Below is a small trained network, with its code and all its weights. Each question gives an input and a class and asks what happens when units are switched off, that is, made to give their printed mean instead of their output.

import numpy as np


def w(rows, s, z=0):
    codes = np.array(rows[::2]) - 128.0
    scale = np.full(codes.shape[1], s)
    scale[-1] = z or s
    return codes * scale


def f(y):
    return np.maximum(y, 0)


def log_softmax(a):
    a = a - a.max(-1, keepdims=True)
    return a - np.log(np.exp(a).sum(-1, keepdims=True))


def net(x, mask):
    res = np.array(x, float).reshape(1, 6) / 4 @ E
    y = f(res @ A[0][:, :-1].T + A[0][:, -1])
    res = res + np.where(mask, y, B[0][:, -1]) @ B[0][:, :-1]
    return log_softmax(res[-1] @ U[:, :-1].T + U[:, -1])


A, B = {}, {}
E = w([
[128,128,128],'x0',
[127,49,2],'x1',
[129,128,128],'x2',
[196,6,187],'x3',
[128,129,128],'x4',
[247,200,90],'x5',
],0.0079)
A[0] = w([
[162,129,229,134],'n0',
[144,122,186,103],'n1',
[142,86,103,64],'n2',
[240,124,144,114],'n3',
[163,36,70,32],'n4',
[65,92,48,152],'n5',
[157,70,110,59],'n6',
[103,138,171,156],'n7',
[77,164,135,108],'n8',
[195,136,63,47],'n9',
[139,172,150,171],'n10',
[100,131,80,121],'n11',
[34,77,175,202],'n12',
[158,169,103,89],'n13',
[152,81,118,69],'n14',
[144,117,157,114],'n15',
[52,125,117,225],'n16',
[79,94,104,152],'n17',
[170,148,113,150],'n18',
[148,111,162,110],'n19',
[149,193,103,26],'n20',
[151,132,109,100],'n21',
[102,138,70,123],'n22',
[139,93,125,131],'n23',
[90,160,70,139],'n24',
[95,88,200,71],'n25',
[219,176,82,155],'n26',
[89,109,140,206],'n27',
[168,136,176,118],'n28',
[108,166,137,175],'n29',
[191,111,191,111],'n30',
[166,192,95,60],'n31',
[121,132,85,134],'n32',
[164,60,114,59],'n33',
[84,152,117,178],'n34',
[82,117,88,129],'n35',
[144,134,188,138],'n36',
[206,167,90,151],'n37',
[80,148,26,124],'n38',
[133,138,61,110],'n39',
[126,114,161,107],'n40',
[185,152,112,140],'n41',
[166,94,82,1],'n42',
[135,151,124,95],'n43',
[126,116,201,112],'n44',
[160,126,97,53],'n45',
[74,253,184,230],'n46',
],0.017,0.0039)
B[0] = w([
[146,109,60,196],'n0',
[121,117,94,162],'n1',
[122,132,158,151],'n2',
[209,133,130,185],'n3',
[87,149,194,183],'n4',
[150,76,125,186],'n5',
[97,148,172,160],'n6',
[102,138,131,166],'n7',
[119,111,153,166],'n8',
[135,205,104,165],'n9',
[162,152,153,171],'n10',
[139,94,113,154],'n11',
[2,152,107,205],'n12',
[123,172,105,157],'n13',
[101,140,163,153],'n14',
[128,112,105,147],'n15',
[114,75,147,182],'n16',
[129,110,133,165],'n17',
[145,172,132,157],'n18',
[128,118,95,151],'n19',
[134,196,112,163],'n20',
[121,149,119,140],'n21',
[136,97,89,159],'n22',
[103,142,142,150],'n23',
[137,108,76,170],'n24',
[86,144,93,175],'n25',
[108,225,105,191],'n26',
[79,102,126,164],'n27',
[170,122,110,164],'n28',
[112,136,161,166],'n29',
[176,93,95,177],'n30',
[134,199,105,170],'n31',
[128,124,101,150],'n32',
[107,146,178,166],'n33',
[122,96,145,165],'n34',
[146,97,125,159],'n35',
[143,126,88,170],'n36',
[122,216,116,181],'n37',
[142,50,64,184],'n38',
[126,141,88,160],'n39',
[120,128,111,147],'n40',
[169,168,134,164],'n41',
[128,180,141,153],'n42',
[134,150,130,141],'n43',
[108,131,93,172],'n44',
[134,163,115,143],'n45',
[93,151,248,250],'n46',
],0.043,0.017)
U = w([
[46,59,253,192],'0',
[63,108,43,224],'1',
[90,144,219,98],'2',
[217,74,102,118],'3',
[89,1,98,6],'4',
],0.0089,0.0021)

Each question gives the input, the list of numbers given to net, and the class t.
The units are the neurons (one row each of A and B). Each row of codes is followed by its name. A weight is (code - 128) times the scale printed after its matrix; where a second scale follows, it is the last column's (A, B and U).
mask holds one flag per neuron, in row order. A switched-off neuron (its flag False) gives its mean, the last column of its row in B, instead of its output. The means were averaged over made-up inputs and are rounded, as every weight is.
A unit's drop is (log p(t) with every unit on - log p(t) with that unit switched off) / (log p(t) with every unit on - log p(t) with every unit switched off).
The circuit of an input: a set's keep is (log p(t) with only the set's units on - log p(t) with every unit switched off) / (log p(t) with every unit on - log p(t) with every unit switched off). Starting from the 12 units with the biggest drops (on a tie, the unit counted first), units are removed one at a time, each time the one whose removal leaves the highest keep (on an exact tie, the one counted first), for as long as the keep stays at least 0.8.
circuit, biggest first: the units of the circuit, biggest drop first
top k neurons: the k neurons with the biggest drops, biggest first
drop of u: that unit's drop, to one decimal
input [-2,-4,-2,1,8,-1], class 1: circuit, biggest first -> (n4)
input [-2,8,-5,1,-5,7], class 2: top 3 neurons -> (n4; n0; n33)
input [-7,-8,-6,1,-1,6], class 3: top 2 neurons -> (n0; n30)
input [1,8,-3,1,-5,3], class 2: top 4 neurons -> (n4; n0; n33; n6)
input [-7,-7,-3,1,5,-8], class 1: top 4 neurons -> (n0; n25; n44; n12)
input [0,7,-3,0,6,-5], class 4: top 2 neurons -> (n46; n38)
input [1,1,-3,4,0,7], class 2: top 2 neurons -> (n26; n38)
input [-7,-4,-5,1,-8,-2], class 1: top 2 neurons -> (n4; n0)
input [-3,5,4,1,6,8], class 2: top 2 neurons -> (n4; n0)
input [2,0,1,-7,-4,1], class 2: top 2 neurons -> (n46; n0)
input [-3,-6,-7,6,3,1], class 3: drop of n30 -> 0.1
input [-2,-1,-7,6,2,-6], class 1: drop of n46 -> 1.2
input [-7,-1,7,-6,4,6], class 2: drop of n46 -> 1.0
input [-5,-1,8,7,2,-1], class 1: circuit, biggest first -> (n46)
